Here is a tiny trained network, its code and every weight. The questions are about switching its units off for an input and a class, where a switched-off unit gives its printed mean instead of its output.

import numpy as np


def w(rows, s, z=0):
    codes = np.array(rows[::2]) - 128.0
    scale = np.full(codes.shape[1], s)
    scale[-1] = z or s
    return codes * scale


def f(y):
    return y / 2 * (1 + np.tanh(0.7978845608 * (y + 0.044715 * y**3)))


def log_softmax(a):
    a = a - a.max(-1, keepdims=True)
    return a - np.log(np.exp(a).sum(-1, keepdims=True))


def net(x, mask):
    res = np.array(x, float).reshape(1, 7) / 4 @ E
    y = f(res @ A[0][:, :-1].T + A[0][:, -1])
    res = res + np.where(mask, y, B[0][:, -1]) @ B[0][:, :-1]
    return log_softmax(res[-1] @ U[:, :-1].T + U[:, -1])


A, B = {}, {}
E = w([
[190,145,148,78,28,63],'x0',
[137,118,138,109,133,139],'x1',
[74,132,75,127,73,248],'x2',
[115,119,130,130,124,117],'x3',
[97,89,144,110,121,109],'x4',
[83,193,222,164,128,183],'x5',
[104,123,126,130,122,108],'x6',
],0.012)
A[0] = w([
[167,109,156,111,156,155,164],'N0',
[117,158,169,128,120,124,107],'N1',
[108,102,146,174,110,183,144],'N2',
[113,139,120,116,175,140,195],'N3',
[157,141,153,121,37,114,145],'N4',
[180,156,159,111,113,53,182],'N5',
[110,117,122,145,136,148,111],'N6',
[133,116,73,97,148,113,228],'N7',
[74,164,138,116,80,176,98],'N8',
[113,144,164,133,98,149,122],'N9',
[134,99,156,160,130,121,158],'N10',
[94,184,250,157,107,156,178],'N11',
[120,119,66,102,81,145,121],'N12',
[170,150,154,105,2,105,165],'N13',
[85,122,73,108,51,204,191],'N14',
[128,154,191,154,168,110,166],'N15',
[116,93,104,157,158,159,134],'N16',
[140,117,123,163,205,97,254],'N17',
],0.019,0.0082)
B[0] = w([
[94,118,135,134,122,103,146],'N0',
[162,152,134,101,102,141,159],'N1',
[129,177,169,144,161,131,187],'N2',
[90,172,161,174,131,105,172],'N3',
[177,114,79,70,103,161,207],'N4',
[205,80,102,118,110,41,226],'N5',
[150,170,145,127,130,130,151],'N6',
[63,84,52,181,149,104,194],'N7',
[173,126,161,117,240,194,194],'N8',
[162,143,133,103,169,148,166],'N9',
[112,130,134,107,116,105,147],'N10',
[177,206,219,55,140,97,250],'N11',
[121,111,148,162,64,195,183],'N12',
[205,51,95,81,106,203,246],'N13',
[141,218,88,220,101,183,241],'N14',
[90,138,191,120,49,79,190],'N15',
[138,219,85,150,106,93,179],'N16',
[5,54,152,94,179,129,212],'N17',
],0.029,0.022)
U = w([
[23,77,102,149,191,20,214],'0',
[53,139,254,27,86,82,178],'1',
[51,199,14,189,126,122,112],'2',
[149,211,190,148,180,94,85],'3',
[178,25,55,113,123,34,102],'4',
[214,125,187,22,60,50,205],'5',
[171,72,116,191,3,198,163],'6',
[188,174,132,14,124,208,8],'7',
],0.0071,0.0019)

Each question gives the input, the list of numbers given to net, and the class t.
The units are the neurons (one row each of A and B). Each row of codes is followed by its name. A weight is (code - 128) times the scale printed after its matrix; where a second scale follows, it is the last column's (A, B and U).
mask holds one flag per neuron, in row order. A switched-off neuron (its flag False) gives its mean, the last column of its row in B, instead of its output. The means were averaged over made-up inputs and are rounded, as every weight is.
A unit's drop is (log p(t) with every unit on - log p(t) with that unit switched off) / (log p(t) with every unit on - log p(t) with every unit switched off).
The circuit of an input: a set's keep is (log p(t) with only the set's units on - log p(t) with every unit switched off) / (log p(t) with every unit on - log p(t) with every unit switched off). Starting from the 12 units with the biggest drops (on a tie, the unit counted first), units are removed one at a time, each time the one whose removal leaves the highest keep (on an exact tie, the one counted first), for as long as the keep stays at least 0.8.
units of the circuit, in order: the units of the circuit, biggest drop first
k most important neurons: the k neurons with the biggest drops, biggest first
drop of u: that unit's drop, to one decimal
input [1,-6,8,-3,4,-5,7], class 6: units of the circuit, in order => N12
input [0,-1,-4,1,-7,8,2], class 1: 2 most important neurons => N13, N15
input [-6,-6,8,-4,4,0,3], class 2: 2 most important neurons => N14, N11
input [0,-1,2,-7,6,1,-1], class 3: 2 most important neurons => N13, N4
input [1,-7,6,5,1,-7,-2], class 6: 2 most important neurons => N12, N17
input [0,-1,-5,8,6,-1,3], class 0: 2 most important neurons => N13, N11
input [0,6,-7,-1,-7,0,0], class 0: 3 most important neurons => N11, N13, N17
input [-7,-3,4,-1,8,1,-8], class 3: drop of N2 => 0.1
input [2,0,3,-4,-3,-8,0], class 6: drop of N10 => 0.0
input [8,-1,8,7,-5,-1,-1], class 6: drop of N11 => 0.1
input [1,-3,-5,1,-1,5,-5], class 5: drop of N5 => 1.1
